Below are the code and all the weights of a small trained network. Each question names an input and a target symbol and asks about switching units off, where a switched-off unit gives its printed mean instead of its output.

import numpy as np


def w(rows, s, z=0):
    codes = np.array(rows[::2]) - 128.0
    scale = np.full(codes.shape[1], s)
    scale[-1] = z or s
    return codes * scale


def softmax(a):
    e = np.exp(a - a.max(-1, keepdims=True))
    return e / e.sum(-1, keepdims=True)


def log_softmax(a):
    a = a - a.max(-1, keepdims=True)
    return a - np.log(np.exp(a).sum(-1, keepdims=True))


def net(x, mask):
    ids = ['ΞΩβγζθ'.index(c) for c in x.split()]
    T = len(ids)
    res = E[ids] + P[:T]
    u = 0
    for l in range(3):
        r = res
        for j in range(2):
            rows = slice(2 * j, 2 * j + 2)
            q, k, v = (r @ M[l][rows].T for M in (Q, K, V))
            z = softmax(np.where(np.tri(T) > 0, q @ k.T / 2**0.5, -1e9)) @ v
            o = O[l][rows]
            res = res + np.where(mask[u + j], z, o[:, -1]) @ o[:, :-1]
        u += 2
    return log_softmax(res[-1] @ U[:, :-1].T + U[:, -1])


Q, K, V, O = {}, {}, {}, {}
E = w([
[53,131,64,104],'Ξ',
[221,135,98,155],'Ω',
[124,44,228,161],'β',
[190,74,120,36],'γ',
[238,159,100,72],'ζ',
[6,195,88,170],'θ',
],0.014)
P = w([
[35,19,2,194],'0',
[122,138,144,136],'1',
[147,144,126,123],'2',
[153,161,121,111],'3',
[157,165,100,88],'4',
[131,188,101,94],'5',
[115,207,89,59],'6',
[117,220,85,65],'7',
[102,234,105,79],'8',
],0.0073)
Q[0] = w([
[123,78,226,215],'L0H1',
[172,205,187,49],'L0H1',
[250,121,197,104],'L0H2',
[91,220,99,137],'L0H2',
],0.012)
K[0] = w([
[105,130,153,234],'L0H1',
[203,252,207,34],'L0H1',
[167,254,135,55],'L0H2',
[89,99,70,114],'L0H2',
],0.011)
V[0] = w([
[26,129,121,60],'L0H1',
[139,210,213,162],'L0H1',
[191,2,19,169],'L0H2',
[103,141,104,17],'L0H2',
],0.0056)
O[0] = w([
[82,154,254,153,130],'L0H1',
[177,39,152,242,52],'L0H1',
[146,182,179,91,253],'L0H2',
[225,221,127,58,156],'L0H2',
],0.006,0.0035)
Q[1] = w([
[90,63,209,166],'L1H1',
[168,139,111,186],'L1H1',
[91,152,114,194],'L1H2',
[246,171,89,159],'L1H2',
],0.014)
K[1] = w([
[127,21,196,105],'L1H1',
[145,192,115,180],'L1H1',
[112,116,166,153],'L1H2',
[245,90,189,70],'L1H2',
],0.012)
V[1] = w([
[255,137,219,138],'L1H1',
[208,75,30,150],'L1H1',
[99,111,40,198],'L1H2',
[70,143,3,167],'L1H2',
],0.0089)
O[1] = w([
[92,176,187,59,1],'L1H1',
[114,137,174,242,36],'L1H1',
[104,115,140,254,138],'L1H2',
[174,178,137,179,248],'L1H2',
],0.0085,0.0057)
Q[2] = w([
[220,74,189,126],'L2H1',
[113,135,2,147],'L2H1',
[233,200,185,98],'L2H2',
[93,183,13,187],'L2H2',
],0.0098)
K[2] = w([
[178,151,175,134],'L2H1',
[68,164,10,133],'L2H1',
[171,225,85,77],'L2H2',
[158,3,137,175],'L2H2',
],0.011)
V[2] = w([
[130,131,69,61],'L2H1',
[253,48,137,158],'L2H1',
[87,59,95,132],'L2H2',
[203,127,135,194],'L2H2',
],0.012)
O[2] = w([
[221,219,216,174,37],'L2H1',
[36,254,63,126,3],'L2H1',
[41,160,169,20,131],'L2H2',
[105,86,46,17,241],'L2H2',
],0.0088,0.0031)
U = w([
[91,255,79,136,148],'Ξ',
[107,76,104,87,64],'Ω',
[12,92,211,100,255],'β',
[78,193,170,96,172],'γ',
[81,105,96,205,128],'ζ',
[22,185,83,146,148],'θ',
],0.0072,0.0051)

Each question gives the input, a string of symbols that net reads in full, and the target symbol t.
The units are the heads (2 rows each of Q, K, V and O). Each row of codes is followed by its name. A weight is (code - 128) times the scale printed after its matrix; where a second scale follows, it is the last column's (O and U).
mask holds one flag per head, layer by layer. A switched-off head (its flag False) gives its mean, the last column of its rows in O, instead of its output. The means were averaged over made-up inputs and are rounded, as every weight is.
A unit's drop is (log p(t) with every unit on - log p(t) with that unit switched off) / (log p(t) with every unit on - log p(t) with every unit switched off).
The circuit of an input: a set's keep is (log p(t) with only the set's units on - log p(t) with every unit switched off) / (log p(t) with every unit on - log p(t) with every unit switched off). Starting from all 6 units, units are removed one at a time, each time the one whose removal leaves the highest keep (on an exact tie, the one counted first), for as long as the keep stays at least 0.8.
units of the circuit, in order: the units of the circuit, biggest drop first
unit that matters most: the unit with the biggest drop
which heads matter: for each layer, one digit per head in row order, 1 if its drop is at least 0.15 and else 0, layers parted by /
drop when u is switched off: that unit's drop, to one decimal
input γ Ξ θ, target γ: units of the circuit, in order => L2H1; L0H2; L0H1; L1H2
input γ γ Ω, target γ: which heads matter => 01 / 11 / 10
input β β θ θ θ, target β: which heads matter => 11 / 00 / 11
input θ Ω Ω ζ ζ, target Ξ: which heads matter => 01 / 10 / 10
input ζ θ ζ θ β Ω, target Ω: which heads matter => 00 / 10 / 10
input β Ω ζ ζ Ξ θ Ξ, target β: units of the circuit, in order => L2H2; L0H2; L2H1
input β ζ θ β, target ζ: units of the circuit, in order => L2H2; L1H1
input ζ ζ ζ β θ, target ζ: unit that matters most => L1H1
input γ Ω Ω β γ, target γ: units of the circuit, in order => L1H2; L0H2; L2H1; L1H1
input β γ γ Ξ γ Ω, target γ: units of the circuit, in order => L1H2; L2H1; L1H1
input β Ξ θ β ζ β θ, target β: which heads matter => 01 / 00 / 11
input ζ θ θ Ω γ Ω θ ζ, target Ω: which heads matter => 00 / 10 / 10
input ζ β θ β θ Ξ, target ζ: units of the circuit, in order => L1H1; L0H2; L1H2
input ζ γ ζ θ θ θ Ξ, target ζ: unit that matters most => L2H2
input Ω γ γ β θ Ω β θ, target Ω: drop when L1H1 is switched off => 0.4
input γ β θ ζ γ Ξ, target γ: drop when L1H2 is switched off => 0.3
input β θ Ω, target Ω: drop when L1H1 is switched off => 0.1
input β ζ θ θ ζ θ β, target ζ: drop when L2H1 is switched off => -0.3
